Below is a small trained network, with its code and all its weights. Each question gives an input and a class and asks what happens when units are switched off, that is, made to give their printed mean instead of their output.

import numpy as np


def w(rows, s, z=0):
    codes = np.array(rows[::2]) - 128.0
    scale = np.full(codes.shape[1], s)
    scale[-1] = z or s
    return codes * scale


def norm(h):
    return h / np.sqrt((h * h).mean(-1, keepdims=True) + 1e-5)


def f(y):
    return np.maximum(y, 0)


def log_softmax(a):
    a = a - a.max(-1, keepdims=True)
    return a - np.log(np.exp(a).sum(-1, keepdims=True))


def net(x, mask):
    res = np.array(x, float).reshape(1, 6) / 4 @ E
    u = 0
    for l in range(2):
        y = f(norm(res) @ A[l][:, :-1].T + A[l][:, -1])
        res = res + np.where(mask[u : u + 4], y, B[l][:, -1]) @ B[l][:, :-1]
        u += 4
    return log_softmax(norm(res)[-1] @ U[:, :-1].T + U[:, -1])


A, B = {}, {}
E = w([
[144,147,129,164,156,119,135,107],'x0',
[180,144,254,142,80,41,225,143],'x1',
[122,98,101,173,161,206,90,124],'x2',
[148,24,79,132,172,216,95,75],'x3',
[179,68,97,110,91,182,111,153],'x4',
[156,77,73,97,139,225,137,102],'x5',
],0.0056)
A[0] = w([
[126,115,83,117,132,171,77,75,125],'L0N1',
[151,92,182,210,220,157,159,47,3],'L0N2',
[91,194,127,74,111,192,23,47,59],'L0N3',
[2,129,57,125,128,146,106,54,70],'L0N4',
],0.0054,0.0023)
B[0] = w([
[208,192,167,166,167,137,182,220,247],'L0N1',
[191,143,162,210,132,151,39,55,204],'L0N2',
[90,118,2,19,149,100,105,118,225],'L0N3',
[123,172,97,162,186,132,88,159,254],'L0N4',
],0.0069,0.0039)
A[1] = w([
[122,158,78,120,142,163,61,122,38],'L1N1',
[164,46,121,97,145,200,140,190,7],'L1N2',
[144,71,55,122,53,175,154,107,24],'L1N3',
[16,107,2,187,93,141,144,95,82],'L1N4',
],0.0059,0.0019)
B[1] = w([
[10,144,192,92,132,127,158,104,254],'L1N1',
[105,34,130,80,32,119,174,114,228],'L1N2',
[104,2,210,117,110,140,111,182,181],'L1N3',
[115,149,12,38,161,77,64,169,214],'L1N4',
],0.0079,0.0033)
U = w([
[191,158,128,231,182,170,90,11,67],'0',
[45,179,10,63,234,163,68,174,108],'1',
[133,223,167,149,73,17,195,155,252],'2',
[152,33,93,92,69,192,149,146,42],'3',
],0.011,0.0024)

Each question gives the input, the list of numbers given to net, and the class t.
The units are the neurons (one row each of A and B). Each row of codes is followed by its name. A weight is (code - 128) times the scale printed after its matrix; where a second scale follows, it is the last column's (A, B and U).
mask holds one flag per neuron, layer by layer. A switched-off neuron (its flag False) gives its mean, the last column of its row in B, instead of its output. The means were averaged over made-up inputs and are rounded, as every weight is.
A unit's drop is (log p(t) with every unit on - log p(t) with that unit switched off) / (log p(t) with every unit on - log p(t) with every unit switched off).
The circuit of an input: a set's keep is (log p(t) with only the set's units on - log p(t) with every unit switched off) / (log p(t) with every unit on - log p(t) with every unit switched off). Starting from all 8 units, units are removed one at a time, each time the one whose removal leaves the highest keep (on an exact tie, the one counted first), for as long as the keep stays at least 0.8.
units of the circuit, in order: the units of the circuit, biggest drop first
k most important neurons: the k neurons with the biggest drops, biggest first
top k neurons in layer l: the k neurons of layer l with the biggest drops, biggest first
drop of u: that unit's drop, to one decimal
input [-1,4,1,-3,5,2], class 3: units of the circuit, in order -> [L0N1]
input [2,-2,3,7,6,-5], class 3: 2 most important neurons -> [L1N2, L0N1]
input [-8,-3,0,4,4,-4], class 3: 3 most important neurons -> [L1N2, L0N1, L1N3]
input [1,6,-1,1,-5,6], class 0: top 2 neurons in layer 0 -> [L0N2, L0N1]
input [-8,-6,-6,-6,6,8], class 3: top 2 neurons in layer 0 -> [L0N1, L0N4]
input [8,4,3,0,4,-4], class 0: top 2 neurons in layer 0 -> [L0N2, L0N1]
input [3,-3,-2,0,8,-5], class 3: drop of L0N4 -> 0.3
input [2,3,0,4,-7,-3], class 0: drop of L0N2 -> 0.3
input [8,-2,0,3,7,1], class 3: drop of L1N2 -> 0.2
input [8,4,0,1,3,-2], class 0: top 2 neurons in layer 0 -> [L0N2, L0N1]
